Below are the code and all the weights of a small trained network. Each question names an input and a target symbol and asks about switching units off, where a switched-off unit gives its printed mean instead of its output.

import numpy as np


def w(rows, s, z=0):
    codes = np.array(rows[::2]) - 128.0
    scale = np.full(codes.shape[1], s)
    scale[-1] = z or s
    return codes * scale


def f(y):
    return np.maximum(y, 0)


def softmax(a):
    e = np.exp(a - a.max(-1, keepdims=True))
    return e / e.sum(-1, keepdims=True)


def log_softmax(a):
    a = a - a.max(-1, keepdims=True)
    return a - np.log(np.exp(a).sum(-1, keepdims=True))


def net(x, mask):
    ids = ['αβγδεζηλξπτφψ'.index(c) for c in x.split()]
    T = len(ids)
    res = E[ids] + P[:T]
    u = 0
    for l in range(2):
        r = res
        for j in range(2):
            rows = slice(4 * j, 4 * j + 4)
            q, k, v = (r @ M[l][rows].T for M in (Q, K, V))
            z = softmax(np.where(np.tri(T) > 0, q @ k.T / 4**0.5, -1e9)) @ v
            o = O[l][rows]
            res = res + np.where(mask[u + j], z, o[:, -1]) @ o[:, :-1]
        u += 2
        y = f(res @ A[l][:, :-1].T + A[l][:, -1])
        res = res + np.where(mask[u : u + 4], y, B[l][:, -1]) @ B[l][:, :-1]
        u += 4
    return log_softmax(res[-1] @ U[:, :-1].T + U[:, -1])


Q, K, V, O, A, B = {}, {}, {}, {}, {}, {}
E = w([
[55,247,185],'α',
[32,183,63],'β',
[33,118,104],'γ',
[97,60,32],'δ',
[161,4,72],'ε',
[172,207,239],'ζ',
[100,157,133],'η',
[126,158,230],'λ',
[140,140,228],'ξ',
[152,50,178],'π',
[211,80,222],'τ',
[120,182,96],'φ',
[176,79,144],'ψ',
],0.011)
P = w([
[142,172,102],'0',
[7,78,149],'1',
[144,169,98],'2',
[57,67,158],'3',
[146,168,99],'4',
[97,78,168],'5',
[148,166,99],'6',
[114,72,166],'7',
[148,164,97],'8',
],0.014)
Q[0] = w([
[161,147,37],'0.h1',
[24,100,65],'0.h1',
[148,195,2],'0.h1',
[54,75,219],'0.h1',
[95,97,219],'0.h2',
[42,107,33],'0.h2',
[81,159,99],'0.h2',
[154,18,225],'0.h2',
],0.008)
K[0] = w([
[188,204,77],'0.h1',
[101,78,32],'0.h1',
[153,126,224],'0.h1',
[32,68,87],'0.h1',
[139,73,204],'0.h2',
[165,85,2],'0.h2',
[70,148,49],'0.h2',
[129,114,224],'0.h2',
],0.0079)
V[0] = w([
[192,133,161],'0.h1',
[127,137,180],'0.h1',
[53,70,56],'0.h1',
[165,1,130],'0.h1',
[125,132,85],'0.h2',
[131,174,174],'0.h2',
[123,121,185],'0.h2',
[179,138,224],'0.h2',
],0.0058)
O[0] = w([
[128,45,74,28],'0.h1',
[112,253,110,128],'0.h1',
[144,137,188,252],'0.h1',
[127,181,143,89],'0.h1',
[104,116,89,132],'0.h2',
[175,90,186,127],'0.h2',
[105,153,167,133],'0.h2',
[119,113,178,69],'0.h2',
],0.0048,0.0024)
A[0] = w([
[118,201,180,255],'0.n1',
[94,103,248,53],'0.n2',
[224,254,105,126],'0.n3',
[124,1,224,62],'0.n4',
],0.0069,0.0057)
B[0] = w([
[61,56,148,253],'0.n1',
[137,134,6,170],'0.n2',
[174,254,147,179],'0.n3',
[32,190,109,174],'0.n4',
],0.0095,0.007)
Q[1] = w([
[105,178,139],'1.h1',
[88,83,235],'1.h1',
[124,98,155],'1.h1',
[49,134,174],'1.h1',
[207,193,116],'1.h2',
[62,84,193],'1.h2',
[8,145,103],'1.h2',
[102,53,64],'1.h2',
],0.012)
K[1] = w([
[82,202,124],'1.h1',
[58,65,244],'1.h1',
[86,51,109],'1.h1',
[101,150,175],'1.h1',
[198,223,141],'1.h2',
[30,84,230],'1.h2',
[53,140,47],'1.h2',
[94,94,34],'1.h2',
],0.011)
V[1] = w([
[139,161,93],'1.h1',
[131,161,155],'1.h1',
[85,14,191],'1.h1',
[156,83,108],'1.h1',
[131,82,1],'1.h2',
[75,167,53],'1.h2',
[69,42,140],'1.h2',
[79,24,170],'1.h2',
],0.0097)
O[1] = w([
[132,143,82,115],'1.h1',
[103,205,108,125],'1.h1',
[175,162,220,190],'1.h1',
[151,57,112,65],'1.h1',
[79,3,21,126],'1.h2',
[65,112,101,254],'1.h2',
[13,38,187,246],'1.h2',
[141,90,177,220],'1.h2',
],0.005,0.0067)
A[1] = w([
[80,124,168,1],'1.n1',
[214,75,154,215],'1.n2',
[255,153,77,207],'1.n3',
[70,147,117,140],'1.n4',
],0.0096,0.0063)
B[1] = w([
[200,101,85,221],'1.n1',
[134,27,191,158],'1.n2',
[247,121,94,200],'1.n3',
[117,152,81,255],'1.n4',
],0.011,0.0076)
U = w([
[25,107,129,198],'α',
[117,57,189,169],'β',
[174,173,49,102],'γ',
[46,188,39,1],'δ',
[200,111,107,164],'ε',
[199,26,73,16],'ζ',
[128,193,190,158],'η',
[184,192,143,116],'λ',
[214,103,164,88],'ξ',
[64,254,135,70],'π',
[145,174,185,175],'τ',
[126,94,27,56],'φ',
[123,183,99,191],'ψ',
],0.0092,0.0081)

Each question gives the input, a string of symbols that net reads in full, and the target symbol t.
The units are the heads (4 rows each of Q, K, V and O) and the neurons (one row each of A and B). Each row of codes is followed by its name. A weight is (code - 128) times the scale printed after its matrix; where a second scale follows, it is the last column's (O, A, B and U).
mask holds one flag per unit, layer by layer, with each layer's heads first. A switched-off unit (its flag False) gives its mean, the last column of its rows in O or B, instead of its output. The means were averaged over made-up inputs and are rounded, as every weight is.
A unit's drop is (log p(t) with every unit on - log p(t) with that unit switched off) / (log p(t) with every unit on - log p(t) with every unit switched off).
The circuit of an input: a set's keep is (log p(t) with only the set's units on - log p(t) with every unit switched off) / (log p(t) with every unit on - log p(t) with every unit switched off). Starting from all 12 units, units are removed one at a time, each time the one whose removal leaves the highest keep (on an exact tie, the one counted first), for as long as the keep stays at least 0.8.
units of the circuit, in order: the units of the circuit, biggest drop first
unit that matters most: the unit with the biggest drop
top k neurons: the k neurons with the biggest drops, biggest first
top k neurons in layer l: the k neurons of layer l with the biggest drops, biggest first
heads that matter: for each layer, one digit per head in row order, 1 if its drop is at least 0.15 and else 0, layers parted by /
drop when u is switched off: that unit's drop, to one decimal
input φ ζ β ε α τ π ξ, target α: units of the circuit, in order	0.n4; 1.n3
input δ γ γ, target α: top 2 neurons	1.n3; 0.n3
input β φ φ φ, target β: heads that matter	10 / 11
input ζ η ε π ζ α δ ψ, target α: top 4 neurons	0.n4; 0.n2; 1.n3; 1.n2
input β ε γ β δ ξ λ, target η: unit that matters most	0.n1
input δ ε γ ψ η α φ λ, target α: units of the circuit, in order	0.n4; 1.h2
input α ε φ α ψ τ ε ζ, target α: heads that matter	01 / 00
input φ γ α η δ π τ π γ, target α: units of the circuit, in order	1.h2; 1.n3
input ψ τ δ, target φ: units of the circuit, in order	1.h2; 0.h2
input λ δ τ λ τ ε, target α: top 2 neurons	0.n4; 0.n2
input δ ψ γ α ε δ ε γ β, target δ: units of the circuit, in order	1.h1; 1.h2; 0.n3
input ξ ψ λ, target η: heads that matter	01 / 01
input ψ γ α ζ δ, target φ: top 3 neurons	0.n1; 0.n4; 0.n3
input τ φ α φ φ π τ ε, target α: units of the circuit, in order	0.n4
input λ δ β η α β ε ψ, target α: heads that matter	00 / 00
input γ ε ζ, target λ: top 3 neurons	0.n3; 1.n3; 0.n2
input α α γ φ ψ π α λ, target α: heads that matter	00 / 00
input λ η β γ ξ φ ε ζ, target α: top 3 neurons in layer 0	0.n2; 0.n4; 0.n1
input λ ε φ ε γ τ, target α: top 3 neurons in layer 0	0.n4; 0.n2; 0.n1
input ζ η β ε φ, target γ: top neuron	0.n3
input β γ ε π π ζ ε φ ε, target ζ: heads that matter	00 / 11
input φ α π φ, target β: top 4 neurons	0.n3; 0.n1; 0.n4; 1.n1
input ξ τ λ λ φ ζ ε, target ζ: top 4 neurons	0.n1; 0.n4; 1.n2; 1.n3
input δ ε β φ φ γ ε π, target α: top 4 neurons	0.n4; 0.n2; 1.n3; 0.n1
input φ ε β ε π α φ τ, target α: top 3 neurons	0.n4; 0.n2; 1.n3
input φ φ φ ε τ π, target α: drop when 0.n1 is switched off	0.1
input δ ψ ε ε φ, target γ: drop when 0.n3 is switched off	0.8
input φ π δ λ ψ β δ α π, target β: drop when 1.n2 is switched off	0.2
input λ λ α δ ε φ π φ β, target δ: unit that matters most	1.h1
